Below is a small trained network, with its code and all its weights. Each question gives an input and a target symbol and asks what happens when units are switched off, that is, made to give their printed mean instead of their output.

import numpy as np


def w(rows, s, z=0):
    codes = np.array(rows[::2]) - 128.0
    scale = np.full(codes.shape[1], s)
    scale[-1] = z or s
    return codes * scale


def norm(h):
    return h / np.sqrt((h * h).mean(-1, keepdims=True) + 1e-5)


def f(y):
    return np.maximum(y, 0)


def softmax(a):
    e = np.exp(a - a.max(-1, keepdims=True))
    return e / e.sum(-1, keepdims=True)


def log_softmax(a):
    a = a - a.max(-1, keepdims=True)
    return a - np.log(np.exp(a).sum(-1, keepdims=True))


def net(x, mask):
    ids = ['ΔΛΞΦΨεστω'.index(c) for c in x.split()]
    T = len(ids)
    res = E[ids] + P[:T]
    u = 0
    for l in range(2):
        r = norm(res)
        for j in range(2):
            rows = slice(2 * j, 2 * j + 2)
            q, k, v = (r @ M[l][rows].T for M in (Q, K, V))
            z = softmax(np.where(np.tri(T) > 0, q @ k.T / 2**0.5, -1e9)) @ v
            o = O[l][rows]
            res = res + np.where(mask[u + j], z, o[:, -1]) @ o[:, :-1]
        u += 2
        y = f(norm(res) @ A[l][:, :-1].T + A[l][:, -1])
        res = res + np.where(mask[u : u + 4], y, B[l][:, -1]) @ B[l][:, :-1]
        u += 4
    return log_softmax(norm(res)[-1] @ U[:, :-1].T + U[:, -1])


Q, K, V, O, A, B = {}, {}, {}, {}, {}, {}
E = w([
[60,74,80,132,156,117,145,114],'Δ',
[205,185,153,110,157,115,107,125],'Λ',
[127,251,60,176,74,178,111,156],'Ξ',
[204,185,125,97,174,126,102,137],'Φ',
[103,81,129,78,60,94,134,119],'Ψ',
[128,148,162,113,41,59,179,116],'ε',
[86,166,67,62,106,150,61,95],'σ',
[144,60,86,137,147,132,32,127],'τ',
[149,119,130,111,92,77,28,156],'ω',
],0.017)
P = w([
[134,62,254,187,171,165,169,60],'0',
[54,180,156,64,56,206,93,99],'1',
[95,130,166,58,114,148,90,113],'2',
[108,122,152,71,123,136,108,116],'3',
[120,122,147,88,137,128,117,110],'4',
[127,128,143,98,148,120,122,110],'5',
[143,125,141,92,159,122,124,105],'6',
[149,134,144,105,167,110,132,95],'7',
[155,145,150,115,166,102,142,85],'8',
[155,150,145,118,176,98,148,90],'9',
[157,159,147,128,185,93,146,89],'10',
[172,150,151,123,192,102,157,84],'11',
],0.0092)
Q[0] = w([
[202,113,139,46,115,169,217,166],'0.h1',
[168,44,147,64,179,106,126,152],'0.h1',
[144,81,76,56,188,71,134,123],'0.h2',
[98,110,135,103,3,137,10,13],'0.h2',
],0.0049)
K[0] = w([
[111,135,156,87,106,85,167,160],'0.h1',
[125,105,105,91,126,115,116,131],'0.h1',
[126,9,167,76,175,127,119,195],'0.h2',
[140,147,136,84,73,130,86,86],'0.h2',
],0.011)
V[0] = w([
[206,76,160,215,129,225,73,83],'0.h1',
[222,185,194,247,145,160,150,47],'0.h1',
[132,122,255,129,107,27,9,69],'0.h2',
[237,41,151,110,169,132,101,99],'0.h2',
],0.0045)
O[0] = w([
[206,108,131,66,101,144,153,208,161],'0.h1',
[115,68,101,164,117,165,115,114,88],'0.h1',
[81,167,2,139,104,189,115,94,253],'0.h2',
[84,159,130,191,2,153,189,176,159],'0.h2',
],0.0087,0.0044)
A[0] = w([
[45,140,93,97,118,1,143,68,79],'0.n1',
[216,96,92,142,72,66,136,156,139],'0.n2',
[174,90,226,85,46,10,98,198,1],'0.n3',
[169,205,79,136,105,215,104,201,193],'0.n4',
],0.0071,0.0018)
B[0] = w([
[115,160,121,141,248,114,65,149,214],'0.n1',
[157,104,88,96,179,188,134,104,158],'0.n2',
[49,99,95,90,84,127,85,100,145],'0.n3',
[133,142,174,112,162,60,139,102,254],'0.n4',
],0.014,0.0082)
Q[1] = w([
[149,41,119,146,144,154,56,96],'1.h1',
[39,71,66,161,148,218,59,178],'1.h1',
[245,151,255,132,189,45,180,144],'1.h2',
[229,45,42,102,140,108,109,151],'1.h2',
],0.0084)
K[1] = w([
[88,179,112,59,201,57,107,184],'1.h1',
[175,96,10,77,134,132,37,158],'1.h1',
[138,109,80,232,100,164,255,66],'1.h2',
[158,146,75,81,180,131,157,76],'1.h2',
],0.0097)
V[1] = w([
[133,83,156,193,143,193,110,75],'1.h1',
[60,137,157,134,100,83,123,175],'1.h1',
[84,156,187,121,178,79,74,184],'1.h2',
[128,193,157,121,2,75,64,96],'1.h2',
],0.0099)
O[1] = w([
[44,35,118,64,140,208,123,45,80],'1.h1',
[111,153,195,123,96,216,84,126,58],'1.h1',
[93,89,147,44,171,141,255,98,255],'1.h2',
[96,26,170,117,123,100,101,102,168],'1.h2',
],0.0095,0.0032)
A[1] = w([
[172,198,196,156,130,111,125,123,78],'1.n1',
[11,82,98,90,132,176,142,67,167],'1.n2',
[151,189,151,150,127,108,164,144,53],'1.n3',
[144,191,187,168,132,149,160,129,5],'1.n4',
],0.012,0.0023)
B[1] = w([
[114,79,153,159,98,175,185,137,182],'1.n1',
[67,42,88,175,145,120,80,210,254],'1.n2',
[96,92,104,151,77,160,153,188,160],'1.n3',
[97,132,122,9,92,134,55,137,146],'1.n4',
],0.015,0.0094)
U = w([
[95,187,108,53,99,243,132,91,132],'Δ',
[211,231,81,189,235,99,84,35,210],'Λ',
[128,56,152,38,237,97,183,87,114],'Ξ',
[188,193,63,207,161,118,241,158,151],'Φ',
[142,137,225,146,126,211,65,53,252],'Ψ',
[26,45,40,193,64,169,26,160,100],'ε',
[106,111,219,88,80,130,225,187,44],'σ',
[156,223,130,186,71,158,52,242,64],'τ',
[186,107,228,254,118,70,114,142,32],'ω',
],0.0081,0.0019)

Each question gives the input, a string of symbols that net reads in full, and the target symbol t.
The units are the heads (2 rows each of Q, K, V and O) and the neurons (one row each of A and B). Each row of codes is followed by its name. A weight is (code - 128) times the scale printed after its matrix; where a second scale follows, it is the last column's (O, A, B and U).
mask holds one flag per unit, layer by layer, with each layer's heads first. A switched-off unit (its flag False) gives its mean, the last column of its rows in O or B, instead of its output. The means were averaged over made-up inputs and are rounded, as every weight is.
A unit's drop is (log p(t) with every unit on - log p(t) with that unit switched off) / (log p(t) with every unit on - log p(t) with every unit switched off).
most important unit: the unit with the biggest drop
k most important neurons: the k neurons with the biggest drops, biggest first
k most important neurons of layer l: the k neurons of layer l with the biggest drops, biggest first
which heads matter: for each layer, one digit per head in row order, 1 if its drop is at least 0.15 and else 0, layers parted by /
input τ Ξ Φ τ σ Ξ Λ, target τ: which heads matter -> 11 / 01
input Δ Δ Ψ ω τ ω τ ω Φ, target Δ: which heads matter -> 00 / 11
input τ σ Δ σ Δ Ξ ε τ τ σ, target Λ: which heads matter -> 10 / 00
input ε τ Ξ Φ, target ε: which heads matter -> 10 / 10
input τ σ Ψ Ξ Φ Φ ε Δ τ σ, target Ξ: which heads matter -> 10 / 11
input Δ ε Δ ε Φ ε, target Λ: 2 most important neurons -> 0.n1; 1.n2
input τ ε Ξ ω τ Ξ Λ Ξ ω, target Ξ: which heads matter -> 01 / 11
input ω Ξ τ τ ω Δ τ τ Φ, target ω: 2 most important neurons -> 0.n1; 0.n4
input τ Λ Λ ω Ξ, target τ: 2 most important neurons of layer 0 -> 0.n4; 0.n1
input Λ Δ τ σ σ Λ σ ε Φ, target Λ: which heads matter -> 11 / 11
input ε σ Δ τ τ, target Ξ: most important neuron of layer 0 -> 0.n3
input Ψ ε τ Ξ ω Δ ω Ψ Λ ε Φ ω, target Λ: which heads matter -> 01 / 00
input σ Φ τ τ, target Ξ: which heads matter -> 11 / 11
input Ψ Λ Φ τ Δ Δ Δ σ Ξ, target Ψ: most important unit -> 0.h2
input σ ε σ Λ, target σ: 3 most important neurons -> 0.n1; 1.n1; 1.n2
input τ σ ω Ψ Φ, target τ: 2 most important neurons of layer 0 -> 0.n2; 0.n4
input Φ Φ ε σ σ Φ, target Φ: 3 most important neurons -> 0.n4; 1.n2; 1.n3
input Ψ Φ τ Ψ Ψ ω Λ τ τ Λ, target Ψ: 3 most important neurons -> 1.n2; 0.n4; 0.n2
input Φ Φ τ τ τ, target Λ: 3 most important neurons of layer 1 -> 1.n2; 1.n1; 1.n3
input Δ Ψ τ ω Φ Φ Ξ, target Δ: most important unit -> 1.h2
input ω Ξ τ Δ ε Δ τ Λ τ, target Λ: which heads matter -> 10 / 00
